Below is a small trained network, with its code and all its weights. Each question gives an input and a target symbol and asks what happens when units are switched off, that is, made to give their printed mean instead of their output.

import numpy as np


def w(rows, s, z=0):
    codes = np.array(rows[::2]) - 128.0
    scale = np.full(codes.shape[1], s)
    scale[-1] = z or s
    return codes * scale


def f(y):
    return np.maximum(y, 0)


def softmax(a):
    e = np.exp(a - a.max(-1, keepdims=True))
    return e / e.sum(-1, keepdims=True)


def log_softmax(a):
    a = a - a.max(-1, keepdims=True)
    return a - np.log(np.exp(a).sum(-1, keepdims=True))


def net(x, mask):
    ids = ['βεηθξτ'.index(c) for c in x.split()]
    T = len(ids)
    res = E[ids] + P[:T]
    u = 0
    for l in range(2):
        q, k, v = (res @ M[l].T for M in (Q, K, V))
        z = softmax(np.where(np.tri(T) > 0, q @ k.T / 2**0.5, -1e9)) @ v
        res = res + np.where(mask[u], z, O[l][:, -1]) @ O[l][:, :-1]
        u += 1
        y = f(res @ A[l][:, :-1].T + A[l][:, -1])
        res = res + np.where(mask[u : u + 8], y, B[l][:, -1]) @ B[l][:, :-1]
        u += 8
    return log_softmax(res[-1] @ U[:, :-1].T + U[:, -1])


Q, K, V, O, A, B = {}, {}, {}, {}, {}, {}
E = w([
[127,39,166,95],'β',
[177,223,81,236],'ε',
[60,130,167,165],'η',
[128,38,165,96],'θ',
[11,169,160,31],'ξ',
[235,120,109,55],'τ',
],0.012)
P = w([
[65,98,54,148],'0',
[79,105,68,140],'1',
[77,88,102,126],'2',
[90,100,116,122],'3',
[91,117,130,119],'4',
[104,122,148,117],'5',
[107,144,160,116],'6',
[112,156,179,111],'7',
[122,150,204,106],'8',
[103,228,196,107],'9',
[133,207,228,108],'10',
[141,218,254,103],'11',
[122,151,161,86],'12',
],0.0081)
Q[0] = w([
[196,219,2,143],'L0H0',
[60,24,230,2],'L0H0',
],0.025)
K[0] = w([
[105,58,105,146],'L0H0',
[158,148,252,135],'L0H0',
],0.03)
V[0] = w([
[206,120,38,2],'L0H0',
[90,138,191,28],'L0H0',
],0.0095)
O[0] = w([
[157,116,255,161,165],'L0H0',
[95,38,92,194,254],'L0H0',
],0.0086,0.0054)
A[0] = w([
[197,80,105,44,196],'L0N0',
[167,141,21,187,17],'L0N1',
[152,191,60,232,189],'L0N2',
[84,177,171,222,240],'L0N3',
[141,57,85,226,63],'L0N4',
[23,179,105,201,4],'L0N5',
[9,183,211,26,28],'L0N6',
[162,132,137,255,14],'L0N7',
],0.0085,0.0026)
B[0] = w([
[185,183,133,86,253],'L0N0',
[147,118,229,95,145],'L0N1',
[90,217,166,153,159],'L0N2',
[121,113,217,132,191],'L0N3',
[96,210,156,162,171],'L0N4',
[159,47,133,58,175],'L0N5',
[249,53,124,156,175],'L0N6',
[185,155,42,94,147],'L0N7',
],0.012,0.0055)
Q[1] = w([
[233,255,191,165],'L1H0',
[148,30,181,139],'L1H0',
],0.009)
K[1] = w([
[247,187,180,2],'L1H0',
[208,27,185,187],'L1H0',
],0.0092)
V[1] = w([
[228,209,3,217],'L1H0',
[172,107,39,50],'L1H0',
],0.0041)
O[1] = w([
[192,71,253,152,4],'L1H0',
[110,115,122,180,142],'L1H0',
],0.0048,0.0042)
A[1] = w([
[40,189,96,105,241],'L1N0',
[144,131,170,221,62],'L1N1',
[17,78,211,99,3],'L1N2',
[105,139,229,104,161],'L1N3',
[173,1,129,138,111],'L1N4',
[27,103,229,135,228],'L1N5',
[22,130,108,202,43],'L1N6',
[107,92,244,234,117],'L1N7',
],0.009,0.0052)
B[1] = w([
[45,110,211,69,180],'L1N0',
[88,112,222,132,151],'L1N1',
[118,150,69,27,180],'L1N2',
[138,125,66,134,233],'L1N3',
[122,182,90,142,224],'L1N4',
[163,107,138,253,255],'L1N5',
[196,246,151,161,140],'L1N6',
[88,146,71,65,217],'L1N7',
],0.017,0.007)
U = w([
[90,137,11,129,54],'β',
[48,141,102,21,41],'ε',
[207,162,131,57,233],'η',
[85,254,128,134,2],'θ',
[115,46,158,148,166],'ξ',
[117,21,167,156,212],'τ',
],0.006,0.0034)

Each question gives the input, a string of symbols that net reads in full, and the target symbol t.
The units are the heads (2 rows each of Q, K, V and O) and the neurons (one row each of A and B). Each row of codes is followed by its name. A weight is (code - 128) times the scale printed after its matrix; where a second scale follows, it is the last column's (O, A, B and U).
mask holds one flag per unit, layer by layer, with each layer's heads first. A switched-off unit (its flag False) gives its mean, the last column of its rows in O or B, instead of its output. The means were averaged over made-up inputs and are rounded, as every weight is.
A unit's drop is (log p(t) with every unit on - log p(t) with that unit switched off) / (log p(t) with every unit on - log p(t) with every unit switched off).
The circuit of an input: a set's keep is (log p(t) with only the set's units on - log p(t) with every unit switched off) / (log p(t) with every unit on - log p(t) with every unit switched off). Starting from the 12 units with the biggest drops (on a tie, the unit counted first), units are removed one at a time, each time the one whose removal leaves the highest keep (on an exact tie, the one counted first), for as long as the keep stays at least 0.8.
units of the circuit, in order: the units of the circuit, biggest drop first
most important unit: the unit with the biggest drop
top k neurons: the k neurons with the biggest drops, biggest first
k most important neurons of layer l: the k neurons of layer l with the biggest drops, biggest first
drop of u: that unit's drop, to one decimal
input τ τ ε η, target η: units of the circuit, in order -> L0H0; L0N6
input η θ ξ θ, target θ: units of the circuit, in order -> L0H0; L1N6; L0N4; L0N6
input θ β ε β, target η: units of the circuit, in order -> L0H0; L0N6; L0N0
input τ τ ξ ξ β η τ τ ξ θ, target θ: 2 most important neurons of layer 0 -> L0N4; L0N0
input τ θ τ β ε β τ η β η η τ η, target β: 4 most important neurons of layer 1 -> L1N7; L1N5; L1N3; L1N2
input β τ ξ θ ξ η, target θ: 4 most important neurons of layer 0 -> L0N4; L0N0; L0N6; L0N2
input β θ ξ ε η θ, target ε: units of the circuit, in order -> L0H0; L1N5
input ξ β ξ β τ β β β β η θ ξ β, target θ: units of the circuit, in order -> L0H0; L1N6; L0N4
input τ θ η ξ η, target θ: units of the circuit, in order -> L1N6; L0H0; L0N4
input τ η θ η ξ β τ ξ τ τ η, target β: units of the circuit, in order -> L1N7; L0N3; L1N3; L1N5
input θ β τ τ θ ξ τ θ, target β: 2 most important neurons of layer 0 -> L0N0; L0N3
input η η η, target ε: 2 most important neurons of layer 1 -> L1N0; L1N2
input τ β β θ θ τ τ ε θ, target η: top 2 neurons -> L0N6; L1N5
input θ β β τ η ξ β β τ β η, target τ: top 3 neurons -> L0N5; L1N5; L1N7
input τ τ τ θ, target β: top 4 neurons -> L1N7; L1N5; L1N3; L1N2
input τ τ τ τ β τ β τ τ β, target β: most important unit -> L1N7
input τ β β ξ τ θ ξ τ β τ θ η, target τ: 3 most important neurons of layer 0 -> L0N5; L0N6; L0N2
input η η ξ η θ ξ, target β: most important neuron of layer 1 -> L1N4
input τ τ τ θ ξ, target β: top 4 neurons -> L0N6; L1N4; L0N0; L0N5
input β τ θ θ θ τ β β η τ β, target β: most important neuron of layer 0 -> L0N0
input τ θ η θ, target ε: drop of L1N5 -> 0.5
